Below is a small trained network, with its code and all its weights. Each question gives an input and a target symbol and asks what happens when units are switched off, that is, made to give their printed mean instead of their output.

import numpy as np


def w(rows, s, z=0):
    codes = np.array(rows[::2]) - 128.0
    scale = np.full(codes.shape[1], s)
    scale[-1] = z or s
    return codes * scale


def norm(h):
    return h / np.sqrt((h * h).mean(-1, keepdims=True) + 1e-5)


def f(y):
    return y / 2 * (1 + np.tanh(0.7978845608 * (y + 0.044715 * y**3)))


def softmax(a):
    e = np.exp(a - a.max(-1, keepdims=True))
    return e / e.sum(-1, keepdims=True)


def log_softmax(a):
    a = a - a.max(-1, keepdims=True)
    return a - np.log(np.exp(a).sum(-1, keepdims=True))


def net(x, mask):
    ids = ['Ξαβγτφ'.index(c) for c in x.split()]
    T = len(ids)
    res = E[ids] + P[:T]
    q, k, v = (norm(res) @ M[0].T for M in (Q, K, V))
    z = softmax(np.where(np.tri(T) > 0, q @ k.T / 3**0.5, -1e9)) @ v
    res = res + np.where(mask[0], z, O[0][:, -1]) @ O[0][:, :-1]
    y = f(norm(res) @ A[0][:, :-1].T + A[0][:, -1])
    res = res + np.where(mask[1:9], y, B[0][:, -1]) @ B[0][:, :-1]
    return log_softmax(norm(res)[-1] @ U[:, :-1].T + U[:, -1])


Q, K, V, O, A, B = {}, {}, {}, {}, {}, {}
E = w([
[32,79,131,72,137,180,72],'Ξ',
[185,74,180,145,215,112,74],'α',
[102,160,108,244,155,9,126],'β',
[120,141,165,57,218,91,178],'γ',
[91,181,196,147,216,137,139],'τ',
[70,96,124,188,212,119,210],'φ',
],0.012)
P = w([
[120,131,142,134,102,32,37],'0',
[125,223,36,150,124,86,58],'1',
[148,156,117,144,65,73,75],'2',
[58,81,184,123,128,2,97],'3',
[123,199,56,141,156,133,68],'4',
[153,144,128,151,58,98,99],'5',
[81,70,199,130,111,50,141],'6',
[134,187,65,133,167,170,97],'7',
[156,148,131,144,51,120,128],'8',
[94,65,201,138,97,93,174],'9',
[150,161,85,111,175,214,127],'10',
[194,137,157,138,53,144,151],'11',
[90,46,205,133,86,134,237],'12',
],0.0096)
Q[0] = w([
[120,148,47,142,198,175,124],'head 0',
[231,183,65,102,8,143,107],'head 0',
[128,86,132,158,150,102,157],'head 0',
],0.016)
K[0] = w([
[9,80,89,128,113,130,143],'head 0',
[130,144,116,128,119,24,54],'head 0',
[145,112,119,134,141,152,164],'head 0',
],0.016)
V[0] = w([
[122,44,98,183,87,195,82],'head 0',
[166,75,76,138,185,125,223],'head 0',
[159,90,87,57,178,2,99],'head 0',
],0.0068)
O[0] = w([
[20,36,37,193,165,152,86,4],'head 0',
[168,143,19,78,109,2,17,153],'head 0',
[172,69,63,110,56,221,218,244],'head 0',
],0.0065,0.0039)
A[0] = w([
[122,224,36,93,175,143,52,4],'neuron 0',
[116,107,162,73,161,220,118,85],'neuron 1',
[56,160,173,160,161,33,171,22],'neuron 2',
[138,28,150,140,68,87,153,46],'neuron 3',
[98,133,176,126,132,143,185,117],'neuron 4',
[54,54,190,123,54,93,169,248],'neuron 5',
[149,65,156,58,79,6,132,14],'neuron 6',
[89,127,88,108,205,79,97,203],'neuron 7',
],0.011,0.0031)
B[0] = w([
[154,28,165,100,48,57,94,188],'neuron 0',
[58,130,69,124,158,167,125,187],'neuron 1',
[86,120,148,90,139,176,106,253],'neuron 2',
[118,157,88,90,156,66,94,190],'neuron 3',
[108,109,133,88,120,72,85,186],'neuron 4',
[243,142,164,185,107,113,144,246],'neuron 5',
[12,123,74,125,122,176,168,249],'neuron 6',
[175,138,68,138,223,174,95,238],'neuron 7',
],0.011,0.0063)
U = w([
[173,107,142,141,122,246,113,25],'Ξ',
[179,52,113,69,158,69,29,42],'α',
[132,162,120,197,139,57,114,155],'β',
[92,122,86,19,97,87,180,25],'γ',
[53,115,238,73,150,105,54,154],'τ',
[37,138,65,104,200,192,71,251],'φ',
],0.011,0.0011)

Each question gives the input, a string of symbols that net reads in full, and the target symbol t.
The units are the heads (3 rows each of Q, K, V and O) and the neurons (one row each of A and B). Each row of codes is followed by its name. A weight is (code - 128) times the scale printed after its matrix; where a second scale follows, it is the last column's (O, A, B and U).
mask holds one flag per unit, heads first, then neurons. A switched-off unit (its flag False) gives its mean, the last column of its rows in O or B, instead of its output. The means were averaged over made-up inputs and are rounded, as every weight is.
A unit's drop is (log p(t) with every unit on - log p(t) with that unit switched off) / (log p(t) with every unit on - log p(t) with every unit switched off).
The circuit of an input: a set's keep is (log p(t) with only the set's units on - log p(t) with every unit switched off) / (log p(t) with every unit on - log p(t) with every unit switched off). Starting from all 9 units, units are removed one at a time, each time the one whose removal leaves the highest keep (on an exact tie, the one counted first), for as long as the keep stays at least 0.8.
units of the circuit, in order: the units of the circuit, biggest drop first
unit that matters most: the unit with the biggest drop
top k neurons: the k neurons with the biggest drops, biggest first
drop of u: that unit's drop, to one decimal
input β φ α α β φ α, target φ: units of the circuit, in order => neuron 6
input α Ξ γ γ φ γ φ α α φ γ, target α: units of the circuit, in order => head 0; neuron 0
input τ γ φ γ τ α γ τ γ φ φ Ξ τ, target φ: units of the circuit, in order => head 0; neuron 7; neuron 6
input γ β α α γ γ Ξ α γ α Ξ φ α, target φ: units of the circuit, in order => head 0; neuron 6
input φ γ γ α, target γ: units of the circuit, in order => head 0; neuron 6
input τ β τ τ Ξ Ξ τ α β α, target β: units of the circuit, in order => neuron 5; neuron 2; neuron 0
input α τ α γ α, target Ξ: top 2 neurons => neuron 3; neuron 4
input τ τ β γ γ φ Ξ, target φ: units of the circuit, in order => head 0; neuron 6; neuron 7
input φ φ τ β, target φ: units of the circuit, in order => neuron 2; neuron 6
input α α α γ α γ τ α γ γ α α Ξ, target α: units of the circuit, in order => neuron 5; neuron 3
input β γ β β α, target Ξ: units of the circuit, in order => head 0; neuron 3
input β τ α τ γ α α γ φ γ α γ β, target γ: top 3 neurons => neuron 6; neuron 2; neuron 7
input α α Ξ τ α Ξ τ α γ Ξ γ γ Ξ, target γ: units of the circuit, in order => head 0; neuron 6; neuron 5; neuron 3
input β φ α α γ, target α: unit that matters most => neuron 0
input γ τ β Ξ γ γ τ γ φ β, target φ: top 2 neurons => neuron 6; neuron 2
input β γ Ξ α γ τ α α α α γ Ξ, target Ξ: top 3 neurons => neuron 5; neuron 6; neuron 1
input γ α β α γ, target γ: top 2 neurons => neuron 5; neuron 7
input β γ φ τ α α Ξ φ α γ γ τ γ, target τ: top 2 neurons => neuron 2; neuron 4
input γ α τ φ φ β α α α α γ τ Ξ, target τ: top 2 neurons => neuron 4; neuron 5
input γ τ φ γ φ γ β β, target α: unit that matters most => neuron 0
input γ β β γ γ τ Ξ β φ α Ξ φ φ, target φ: drop of neuron 6 => 0.2
input τ β α φ Ξ γ φ Ξ τ γ β τ Ξ, target τ: drop of neuron 4 => 0.2
input τ Ξ α φ α τ α φ, target α: drop of head 0 => 0.7
input α α τ γ γ, target γ: drop of head 0 => 2.0
